[[-12, -112, -63, 78, -67],
[-3, 72, 37, -82, 31],
[17, 16, 0, 36, 16]]
->
[[-12, -112],
[-3, 72]]

[[-44, 76, -76, 78, -52],
[81, -65, 93, -82, 77],
[75, -73, 90, -83, 71],
[-54, 76, -82, 80, -59]]
->
[[-44, 76],
[81, -65]]

[[-20, -81],
[32, -20],
[30, -49],
[6, 84]]
->
[[-20, -81],
[32, -20]]

[[17, 87, -2],
[7, 31, 48],
[52, 51, -5],
[29, 21, -8],
[16, 36, -17]]
->
[[17, 87],
[7, 31]]

[[81, -64],
[-38, -104],
[-17, -66]]
->
[[81, -64],
[-38, -104]]

[[-79, 42, 86, 36],
[43, -40, -41, -21]]
->
[[-79, 42],
[43, -40]]
---
[[4, 12, 52, 83],
[37, 49, 81, 109],
[8, -27, -34, -54]]
->
[[37, 49, 81],
[8, -27, -34]]

[[-17, 2, -26, -41],
[-17, -45, -31, -43],
[-17, -45, -31, -41],
[103, -45, -31, 31],
[-17, -45, -31, -41]]
->
[[-17, -45, -31],
[-17, -45, -31]]

[[-10, -13, -29, -32, 9],
[-72, 16, 40, 73, 82],
[34, 86, -102, 52, -22]]
->
[[-72, 16, 40],
[34, 86, -102]]

[[-43, -1, 5, -72, 13],
[-43, -1, 5, 3, -106],
[-85, -1, 48, -14, -77]]
->
[[-43, -1, 5],
[-85, -1, 48]]

[[54, -47, 57, -52, 50],
[-35, -13, 12, -16, -18],
[46, 63, -78, 90, 9]]
->
[[-35, -13, 12],
[46, 63, -78]]

[[87, -83, -88],
[14, -15, -12],
[40, -21, -26],
[-71, 67, 70],
[33, -32, -29]]
->
[[14, -15, -12],
[40, -21, -26]]

[[-31, 64, 48, 57, -34],
[-65, 91, -3, 64, -40],
[-93, 60, 28, 54, -59]]
->
[[-65, 91, -3],
[-93, 60, 28]]
---
[[-6, 38, -108],
[-2, -19, 30],
[-1, -45, 108],
[-6, -19, 29],
[-7, 30, -86],
[-8, 26, -77],
[-7, 2, -22],
[0, -41, 98]]
->
[[98, -41, 0],
[-22, 2, -7],
[-77, 26, -8],
[-86, 30, -7],
[29, -19, -6],
[108, -45, -1],
[30, -19, -2],
[-108, 38, -6]]

[[24, -104, 88, -101],
[28, -88, 42, -100],
[-57, -70, 47, -64],
[31, -106, 91, -100],
[5, 103, 40, -68],
[-2, 56, -24, 64],
[-27, -19, 12, -63],
[27, -34, 51, -95],
[33, 60, -80, 102],
[-33, -98, -68, -8]]
->
[[-8, -68, -98, -33],
[102, -80, 60, 33],
[-95, 51, -34, 27],
[-63, 12, -19, -27],
[64, -24, 56, -2],
[-68, 40, 103, 5],
[-100, 91, -106, 31],
[-64, 47, -70, -57],
[-100, 42, -88, 28],
[-101, 88, -104, 24]]

[[-11, 43, 26, 37, 28],
[-82, -7, 48, 16, 22],
[-75, -1, 58, 23, 28],
[41, -7, 42, 72, 32]]
->
[[32, 72, 42, -7, 41],
[28, 23, 58, -1, -75],
[22, 16, 48, -7, -82],
[28, 37, 26, 43, -11]]

[[-48, 14, -84, -71, -7, 6, -58],
[-9, 0, -17, 77, -33, 18, -47],
[14, -27, 39, -30, 31, -22, 50],
[-26, 20, -34, -82, 8, -35, -1]]
->
[[-1, -35, 8, -82, -34, 20, -26],
[50, -22, 31, -30, 39, -27, 14],
[-47, 18, -33, 77, -17, 0, -9],
[-58, 6, -7, -71, -84, 14, -48]]

[[48, 76, -10, 74, 28, 68, -47, 34, -37, -10, -21],
[13, 19, -69, 41, 11, 60, -20, -9, -30, -22, -77],
[41, 65, -18, 74, 21, 69, -34, 27, -37, -15, -21],
[31, -6, -39, 86, 1, 83, 24, 9, -37, -23, -9],
[18, 65, -34, 59, 0, 69, -2, 9, -37, -33, -47]]
->
[[-47, -33, -37, 9, -2, 69, 0, 59, -34, 65, 18],
[-9, -23, -37, 9, 24, 83, 1, 86, -39, -6, 31],
[-21, -15, -37, 27, -34, 69, 21, 74, -18, 65, 41],
[-77, -22, -30, -9, -20, 60, 11, 41, -69, 19, 13],
[-21, -10, -37, 34, -47, 68, 28, 74, -10, 76, 48]]

[[78, -39, 53, 16, 4, 45, 84, -44, -79],
[26, -27, -61, 9, 31, -59, 15, -52, 66],
[73, 46, -87, 26, 12, -12, 2, -90, 54],
[-24, -49, -84, 24, -63, 64, -32, -77, 5],
[-71, 68, 7, -24, 6, 72, -73, -55, -52],
[7, 45, -74, 18, -6, 6, -62, -39, -24],
[71, 26, 76, 14, -81, 23, 52, -54, 21],
[10, 85, -64, 44, 68, 9, 82, -61, 63]]
->
[[63, -61, 82, 9, 68, 44, -64, 85, 10],
[21, -54, 52, 23, -81, 14, 76, 26, 71],
[-24, -39, -62, 6, -6, 18, -74, 45, 7],
[-52, -55, -73, 72, 6, -24, 7, 68, -71],
[5, -77, -32, 64, -63, 24, -84, -49, -24],
[54, -90, 2, -12, 12, 26, -87, 46, 73],
[66, -52, 15, -59, 31, 9, -61, -27, 26],
[-79, -44, 84, 45, 4, 16, 53, -39, 78]]
